136  125  121  123  126  125
123  118  142  117  125  111
136  129  122  133  130  133
134  132  133  115  128  130
131  142  132  151  123  138
141  123  125  128  123  120
138  134  113  112  116  128
142  130  118  131  129  134
128  122  138  129  143  130
113  133  119  117  129  137
122  119  136  133  117  108
137  129  124  123  128  129
: 121

132  135  139  121  126  104  124
130  130  132  125  127  119  127
133  132  137  119  124  107  127
129  124  127  123  124  132  134
131  125  129  121  124  126  134
: 139

121  123  111  121  127  125  134  125  130  117  129  129  111  116  147
128  123  120  133  135  128  134  124  130  117  129  129  131  129  134
121  127  131  126  127  125  134  124  130  117  129  129  131  129  138
122  123  131  133  127  125  126  124  130  124  129  129  131  127  126
124  123  137  133  127  125  134  124  130  128  129  129  141  141  126
120  123  147  133  100  124  134  111  130  124  129  133  144  129  134
121  123  133  133  110  125  134  108  135  117  129  131  153  129  134
121  125  128  127  127  125  134  124  130  117  129  129  131  129  138
124  123  131  133  127  125  130  124  130  127  129  129  131  129  123
121  123  131  133  125  125  134  120  130  117  129  129  140  129  134
: 111

130  130  120  124  137  113  127  134  122  123  124  136  123  119
130  137  122  136  121  135  143  129  115  116  128  122  136  123
132  105  138  121  142  127  119  120  132  133  139  118  134  144
130  127  124  143  108  147  148  136  120  123  147  139  130  113
135  130  120  129  129  113  146  145  125  125  124  136  119  119
150  120  104  107  137  138  151  136  137  138  119  122  117  138
144  108  126  119  121  144  148  139  105  144  139  124  115  144
144  122  133  129  116  133  127  134  137  138  132  141  136  144
: 120

114  112  133  140  117  129  128  121  122  146  128  123  143  113  132
143  152  119  108  141  122  122  136  136  108  148  149  111  141  132
139  132  128  122  121  120  115  133  135  116  132  135  112  129  138
120  116  131  138  121  127  125  122  124  143  131  126  144  113  137
134  122  129  132  123  124  122  128  129  131  130  128  133  117  142
138  143  127  115  126  120  113  134  136  109  141  145  109  138  136
120  116  131  139  121  127  125  122  125  143  131  126  143  113  138
115  109  143  144  109  141  132  121  116  139  107  106  151  124  119
119  115  132  139  121  128  126  122  124  144  131  126  144  112  137
113  110  138  141  111  134  130  121  117  144  116  115  145  119  123
: 133
---
[158 153 152 143] -> 158, 143

[117 106 107 144] -> 117, 144

[[119 132 125 128 136 102]
 [121 108 110 114 108 144]] -> 119, 144

[114 120 153 100] -> 114, 100

[150 132 139 145] -> 150, 145

[[124 105 107 110 143 148 142]
 [125 134 140 142 128 127 108]] -> 124, 108

[122 104 128 141 148] -> 122, 148
---
[129 145 120 127 149 135 118] gives 129
[129 131 104 120 119] gives 120
[122 116 156 120 100] gives 120
[108 142 108 124 157] gives 124
[140 126 111 156 119 123 127] gives 126
[142 104 114 141 115] gives 115
[101 119 147 123 135] gives 123
[108 150 111 153 133] gives 133
[151 112 118 119 102] gives 118
[127 133 132 128 101 132 109] gives 128
---
[[129 126 124 128 131 125 133 130 129 130 128 128 124 128 133]
 [128 128 127 128 129 128 129 128 128 128 128 128 128 128 128]
 [128 128 127 128 129 128 128 129 128 128 128 128 127 128 129]
 [115 124 153 129 102 136 118 124 134 134 129 125 140 117 117]
 [142 143 114 118 144 141 107 139 102 114 128 142 129 129 120]
 [129 143 131 131 131 134 110 114 121 106 128 130 145 142 105]] | 129

[[126 119 134 123 122 133 137 133 151 137 133 138 139 133]
 [121 121 118 122 122 118 117 118 127 118 118 118 117 118]
 [134 129 117 133 132 117 132 131 135 126 117 126 132 130]
 [115 112 127 115 114 126 117 119 126 125 126 125 117 120]
 [130 121 120 127 125 120 130 136 130 138 120 138 130 140]
 [122 128 136 124 125 136 121 118 126 118 136 119 122 115]
 [122 130 135 125 127 135 120 117 126 118 136 118 121 114]
 [136 138 123 138 138 123 136 130 143 123 123 123 136 127]] | 126

[[132 117 128 131 106 129]
 [143 135 135 127 134 139]
 [130 107 124 131 122 132]
 [143 135 133 128 134 139]
 [140 133 134 125 132 137]
 [129 121 128 130 106 127]
 [124 114 117 134 134 129]
 [129 127 133 116 131 131]] | 132

[[131 114 139  99 133 115 110]
 [127 110 139  98 131 114 116]
 [152 121 139 124 140 118 120]
 [154 106 141 112 153 100 105]
 [129 119 136 106 130 119 116]
 [158 126 146 129 138 122 124]
 [146 112 134 115 140 113 113]
 [141 100 133 102 149 100 101]
 [141 105 117 120 132 120 123]
 [141 127 134 126 135 123 121]
 [133 118 131 119 137 116 119]
 [135 119 118 130 123 133 134]] | 131

[[119 118 128 131 131 136 131 128 131 131 131 120 124 137 131]
 [138 137 107 133 133 130 131 107 132 133 133 138 134 130 133]
 [130 130 120 133 132 133 127 121 128 133 132 130 124 132 132]
 [125 124 129 130 126 134 122 129 122 130 124 125 127 134 125]
 [131 131 127 130 128 129 128 127 128 130 128 131 131 125 128]
 [131 131 135 121 122 121 121 135 121 121 122 130 125 125 122]] | 119

[[124 118 115 123 140 130 152 125 123 126 141 127 120]
 [117 133 132 117 133 130 133 132 117 132 133 129 134]
 [135 143 143 135 122 120 120 117 135 118 122 117 141]
 [157 134 135 156 118 116 118 118 156 118 118 113 132]
 [142 119 119 141 124 124 132 125 142 125 124 124 120]] | 124

[[120 135 129 111 125 131 123 131 124 129 142]
 [134 118 131 127 130 124 130 133 149 134 125]
 [139 119 116 132 130 126 123 115 121 117 124]
 [131 136 137 123 128 132 116 134 127 130 128]
 [131 133 131 115 127 130 113 130 126 129 133]
 [122 134 130 110 125 131 122 132 125 129 140]
 [108 134 126 117 123 131 131 129 123 131 146]
 [137 123 115 136 115 139 136 115 120 113 121]
 [120 135 129 111 124 131 123 131 124 129 142]
 [117 135 128 113 124 131 125 130 123 129 143]
 [136 123 115 136 115 138 137 115 120 113 121]
 [127 119 129 126 131 120 130 131 142 137 128]] | 120

[[141 142 111 111 141 142 143 141 141 142 144 141 114 109 141]
 [115 113 145 145 115 113 113 114 114 113 112 114 142 147 114]
 [110 111 112 111 110 111 139 110 110 111 139 110 111 114 110]
 [114 116 136 138 114 115 145 115 114 116 145 114 146 130 114]
 [113 115 138 140 113 114 145 114 113 115 144 113 146 133 113]
 [146 144 147 147 146 145 115 146 146 144 115 146 144 147 146]
 [141 143 110 111 141 143 143 141 141 143 144 141 115 109 142]
 [112 113 141 142 112 113 143 112 112 113 142 112 145 138 112]
 [143 145 134 136 143 145 149 144 143 145 149 143 147 127 143]
 [144 146 117 118 144 146 147 145 144 146 147 144 128 113 145]
 [141 143 111 111 142 143 143 142 142 143 144 142 115 109 142]] | 141
---
[[122, 130, 146, 148, 154, 111, 129], [128, 126, 146, 148, 151, 114, 130]] | 114
[[105, 128, 121, 119, 126, 151], [105, 133, 120, 118, 121, 151], [129, 108, 121, 121, 149, 127]] | 121
[[131, 122, 115, 139, 134], [129, 126, 123, 132, 130], [122, 130, 151, 111, 122]] | 132
[[125, 125, 125, 126, 146, 140, 145], [151, 151, 151, 151, 136, 135, 136], [127, 127, 127, 128, 149, 139, 148]] | 135
[[107, 108, 103, 104, 151, 148, 106], [137, 123, 141, 142, 133, 119, 145], [124, 140, 133, 135, 118, 132, 140]] | 119
[[111, 98, 153, 104], [129, 109, 155, 123], [114, 116, 151, 102]] | 155
---
[ 99 106 113 104] ans = 106
[134 114 144 115 152] ans = 114
[116 151 148 140] ans = 151
[105 129 138 122 122 129 126] ans = 129
[105 150 115 153 152 128 108] ans = 150
[102 112 142 110 122] ans = 112
[111 126 153 140 119] ans = 126
---
[128 138 140 130 107 142]: 142, 140

[[121  99 154 113 119 125 114]
 [123 116 144 135 125 145 111]
 [126 105 133 121 126 113 144]]: 154, 145

[137 158 101 145]: 158, 145

[[124 105 150 132 131]
 [109 128 116 111 127]]: 150, 132

[ 98 125 120 142 113 103 135]: 142, 135

[[121 111 119 138 138]
 [120 111 118 138 138]
 [117 103 135 144 142]]: 144, 142

[127 104 128  99 131]: 131, 128

[[137 138 126 134 128]
 [156 151 143 131 146]
 [132 126 117 117 133]]: 156, 151
---
[[149 114 125 115 115 143 147]
 [138 138 113 138 138 130 135]] 130

[[149 105 154 147 151 155 154]
 [136 130 106 132 129 108 105]
 [112 147 143 105 131 143 140]] 108

[[132 113 152 125 106 151]
 [123 143 104 130 149 105]] 149

[[118 110 152 143 116 114 134]
 [118 150 106 132 125 120 150]
 [135 113 109 109 147 107 111]] 120

[[113 145 133 113 134 135]
 [117 125 151 115 139 149]
 [148 112 116 149 121 116]] 139

[[136 116 135 155]
 [125 116 135 155]
 [141 116 135 155]] 135

[[131 125 123 100]
 [145 130 110 125]
 [116 125 122 135]] 110
---
[[130 133 130 105 132 125 107]
 [119 114 145 144 107 132 143]] → 130

[[103  99 123 105 115]
 [153 155 129 157 144]] → 123

[[124 138 131 143 135 156 131]
 [128 139 130 137 140 155 132]] → 131

[[127 110 128 117 111 127 127]
 [131 123 105 149 129 131 114]] → 128

[[133 138 146 128]
 [127 104 128 113]] → 146

[[114 128 151 121 146]
 [131 134 104 116 133]] → 151

[[147 128 128 144 128 129 129]
 [127 150 128 127 128 136 129]] → 128
---
[154 139 127 128] yields 154
[106 120 137 121 118 143] yields 106
[137 124 150 117 127] yields 137
[135 117 105 141 153] yields 135
[130 116 106 139 116 129] yields 130
[106 129 128 129 124 119 140] yields 106
[126 112 154 118 101 157] yields 126
